Here is a tiny trained network, its code and every weight. The questions are about switching its units off for an input and a class, where a switched-off unit gives its printed mean instead of its output.

import numpy as np


def w(rows, s, z=0):
    codes = np.array(rows[::2]) - 128.0
    scale = np.full(codes.shape[1], s)
    scale[-1] = z or s
    return codes * scale


def norm(h):
    return h / np.sqrt((h * h).mean(-1, keepdims=True) + 1e-5)


def f(y):
    return np.maximum(y, 0)


def log_softmax(a):
    a = a - a.max(-1, keepdims=True)
    return a - np.log(np.exp(a).sum(-1, keepdims=True))


def net(x, mask):
    res = np.array(x, float).reshape(1, 7) / 4 @ E
    u = 0
    for l in range(2):
        y = f(norm(res) @ A[l][:, :-1].T + A[l][:, -1])
        res = res + np.where(mask[u : u + 16], y, B[l][:, -1]) @ B[l][:, :-1]
        u += 16
    return log_softmax(norm(res)[-1] @ U[:, :-1].T + U[:, -1])


A, B = {}, {}
E = w([
[254,163,162,125,92,166,60,103,211,107],'x0',
[145,54,168,74,135,61,139,160,212,162],'x1',
[158,82,134,126,89,192,64,104,115,84],'x2',
[76,45,73,151,55,108,111,197,43,125],'x3',
[73,160,174,146,194,123,113,177,88,65],'x4',
[143,87,203,182,140,236,106,65,114,141],'x5',
[117,143,142,201,81,110,140,196,73,187],'x6',
],0.0083)
A[0] = w([
[165,102,101,122,72,182,111,134,93,131,69],'L0N1',
[103,85,45,83,94,84,139,175,174,116,69],'L0N2',
[2,130,113,154,160,127,173,180,46,149,146],'L0N3',
[52,184,102,148,178,138,112,156,67,115,58],'L0N4',
[135,151,189,70,167,74,192,127,231,194,26],'L0N5',
[48,115,183,184,155,66,63,168,100,102,64],'L0N6',
[191,191,146,120,106,132,74,104,89,138,33],'L0N7',
[180,83,100,125,83,175,115,140,127,135,31],'L0N8',
[220,84,135,97,108,175,57,54,141,96,158],'L0N9',
[72,147,184,25,145,159,89,54,165,107,33],'L0N10',
[74,126,48,56,73,71,178,233,121,132,41],'L0N11',
[175,77,133,158,66,159,76,179,63,131,47],'L0N12',
[79,100,110,141,103,183,157,100,41,150,2],'L0N13',
[215,227,133,140,112,149,93,166,136,156,16],'L0N14',
[89,219,92,117,204,70,185,207,63,73,39],'L0N15',
[115,24,179,136,65,174,62,173,38,153,61],'L0N16',
],0.0094,0.006)
B[0] = w([
[73,128,168,174,104,89,145,63,115,145,158],'L0N1',
[173,172,168,116,76,103,51,93,137,174,176],'L0N2',
[198,160,134,100,161,179,149,104,8,118,254],'L0N3',
[136,137,194,127,143,127,224,119,87,103,189],'L0N4',
[236,49,229,165,127,122,166,129,169,170,193],'L0N5',
[193,152,139,104,98,137,128,221,120,60,184],'L0N6',
[80,153,86,118,88,142,155,174,134,134,156],'L0N7',
[66,127,134,148,122,111,175,109,82,98,150],'L0N8',
[17,131,128,111,152,131,141,108,159,56,232],'L0N9',
[160,112,88,90,193,151,137,102,147,113,173],'L0N10',
[164,130,68,80,132,55,2,87,103,114,209],'L0N11',
[91,114,176,184,84,98,110,141,150,90,177],'L0N12',
[147,100,113,205,160,166,156,65,139,213,162],'L0N13',
[93,222,84,135,69,139,185,184,118,184,168],'L0N14',
[14,145,179,87,132,47,183,96,83,58,223],'L0N15',
[180,69,141,214,122,155,96,186,146,100,202],'L0N16',
],0.0088,0.01)
A[1] = w([
[104,230,92,136,66,145,103,154,166,186,33],'L1N1',
[87,203,129,130,92,171,107,157,144,187,36],'L1N2',
[94,127,87,69,178,189,110,104,187,107,16],'L1N3',
[108,88,48,134,84,186,193,49,80,183,59],'L1N4',
[104,174,84,180,58,139,150,143,183,121,79],'L1N5',
[144,165,34,81,100,67,66,131,126,142,78],'L1N6',
[131,170,128,169,164,167,122,127,168,100,165],'L1N7',
[71,80,69,177,97,156,62,170,198,112,63],'L1N8',
[158,99,105,158,144,191,121,150,72,181,34],'L1N9',
[137,171,97,171,131,187,81,229,75,126,87],'L1N10',
[80,136,90,63,206,179,69,113,213,78,2],'L1N11',
[69,207,156,140,175,148,130,91,117,131,126],'L1N12',
[183,107,178,109,136,111,183,143,220,200,88],'L1N13',
[125,113,112,85,136,68,39,177,125,153,41],'L1N14',
[121,117,43,122,149,11,79,158,134,154,77],'L1N15',
[99,111,139,121,180,138,139,155,145,127,71],'L1N16',
],0.011,0.0061)
B[1] = w([
[112,206,47,142,61,104,160,221,112,180,171],'L1N1',
[129,214,94,138,84,104,163,180,97,168,158],'L1N2',
[149,120,102,63,112,206,156,106,101,113,199],'L1N3',
[95,175,126,147,183,134,118,78,174,195,171],'L1N4',
[74,131,113,145,76,118,155,160,153,150,191],'L1N5',
[120,82,182,97,73,105,83,96,119,191,193],'L1N6',
[97,121,107,83,42,131,100,118,160,168,223],'L1N7',
[58,121,205,139,178,92,141,47,133,90,186],'L1N8',
[178,168,11,159,160,175,94,149,135,179,164],'L1N9',
[163,113,103,104,120,123,108,193,194,100,202],'L1N10',
[187,94,61,66,101,249,162,68,141,129,226],'L1N11',
[127,120,91,84,117,101,114,179,160,125,253],'L1N12',
[129,118,131,126,208,50,133,192,206,147,234],'L1N13',
[199,103,118,113,56,157,50,36,100,212,176],'L1N14',
[138,72,165,115,54,119,47,63,91,181,189],'L1N15',
[165,119,78,89,134,115,98,158,143,125,145],'L1N16',
],0.011,0.0062)
U = w([
[188,102,181,98,219,51,145,177,246,156,98],'0',
[215,91,133,201,121,193,87,252,74,72,4],'1',
[179,93,160,79,57,81,18,45,101,176,235],'2',
[161,152,59,211,196,204,130,65,86,211,52],'3',
[130,99,90,31,133,242,149,59,223,101,94],'4',
[105,183,154,52,183,71,181,136,50,58,237],'5',
[72,209,85,119,40,114,158,188,195,159,99],'6',
[30,78,198,220,95,148,101,91,185,70,156],'7',
],0.017,0.0024)

Each question gives the input, the list of numbers given to net, and the class t.
The units are the neurons (one row each of A and B). Each row of codes is followed by its name. A weight is (code - 128) times the scale printed after its matrix; where a second scale follows, it is the last column's (A, B and U).
mask holds one flag per neuron, layer by layer. A switched-off neuron (its flag False) gives its mean, the last column of its row in B, instead of its output. The means were averaged over made-up inputs and are rounded, as every weight is.
A unit's drop is (log p(t) with every unit on - log p(t) with that unit switched off) / (log p(t) with every unit on - log p(t) with every unit switched off).
The circuit of an input: a set's keep is (log p(t) with only the set's units on - log p(t) with every unit switched off) / (log p(t) with every unit on - log p(t) with every unit switched off). Starting from the 12 units with the biggest drops (on a tie, the unit counted first), units are removed one at a time, each time the one whose removal leaves the highest keep (on an exact tie, the one counted first), for as long as the keep stays at least 0.8.
units of the circuit, in order: the units of the circuit, biggest drop first
k most important neurons: the k neurons with the biggest drops, biggest first
top k neurons in layer l: the k neurons of layer l with the biggest drops, biggest first
drop when u is switched off: that unit's drop, to one decimal
input [-6,-7,3,2,-8,-7,5], class 2: units of the circuit, in order	(L0N11)
input [2,7,3,-4,7,8,6], class 0: units of the circuit, in order	(L0N3 L1N13)
input [-3,-5,-8,-6,-3,1,-7], class 0: units of the circuit, in order	(L0N5 L1N13)
input [-2,5,-1,1,-1,7,1], class 7: units of the circuit, in order	(L0N3 L0N16)
input [4,2,2,5,-8,-2,-8], class 4: top 2 neurons in layer 0	(L0N9 L0N11)
input [-6,4,-1,-6,-2,5,-5], class 0: 2 most important neurons	(L0N5 L1N13)
input [1,-7,8,0,5,2,3], class 7: top 2 neurons in layer 0	(L0N12 L0N3)
input [-3,1,6,-1,7,1,-2], class 1: 2 most important neurons	(L0N6 L0N16)
input [7,-2,8,0,8,2,7], class 7: top 2 neurons in layer 0	(L0N16 L0N12)
input [-4,7,2,-2,6,-5,-7], class 2: top 2 neurons in layer 0	(L0N11 L0N4)
input [7,-3,1,8,6,0,1], class 7: 4 most important neurons	(L0N12 L1N8 L0N3 L0N1)
input [2,-4,-6,8,-1,3,3], class 1: 3 most important neurons	(L0N16 L0N12 L1N10)
input [5,8,5,1,4,-1,8], class 7: 2 most important neurons	(L0N3 L1N8)
input [3,8,2,-8,-8,0,-3], class 0: units of the circuit, in order	(L1N13)
input [0,-5,8,-5,8,0,2], class 4: 3 most important neurons	(L0N3 L0N15 L1N7)
input [-4,2,-7,5,5,-5,-3], class 2: 3 most important neurons	(L0N11 L0N2 L1N15)
input [4,6,8,3,3,-2,-4], class 4: 2 most important neurons	(L1N11 L0N9)
input [8,-5,8,-3,-7,-2,-1], class 6: drop when L1N7 is switched off	0.0
input [3,-8,7,5,-8,1,-8], class 7: drop when L0N12 is switched off	0.1
input [-3,6,7,-5,2,-3,-1], class 0: units of the circuit, in order	(L0N5)
input [0,4,-6,-3,-5,3,-8], class 0: drop when L0N5 is switched off	2.7
input [-5,-8,3,8,-7,5,4], class 3: 2 most important neurons	(L0N13 L1N4)
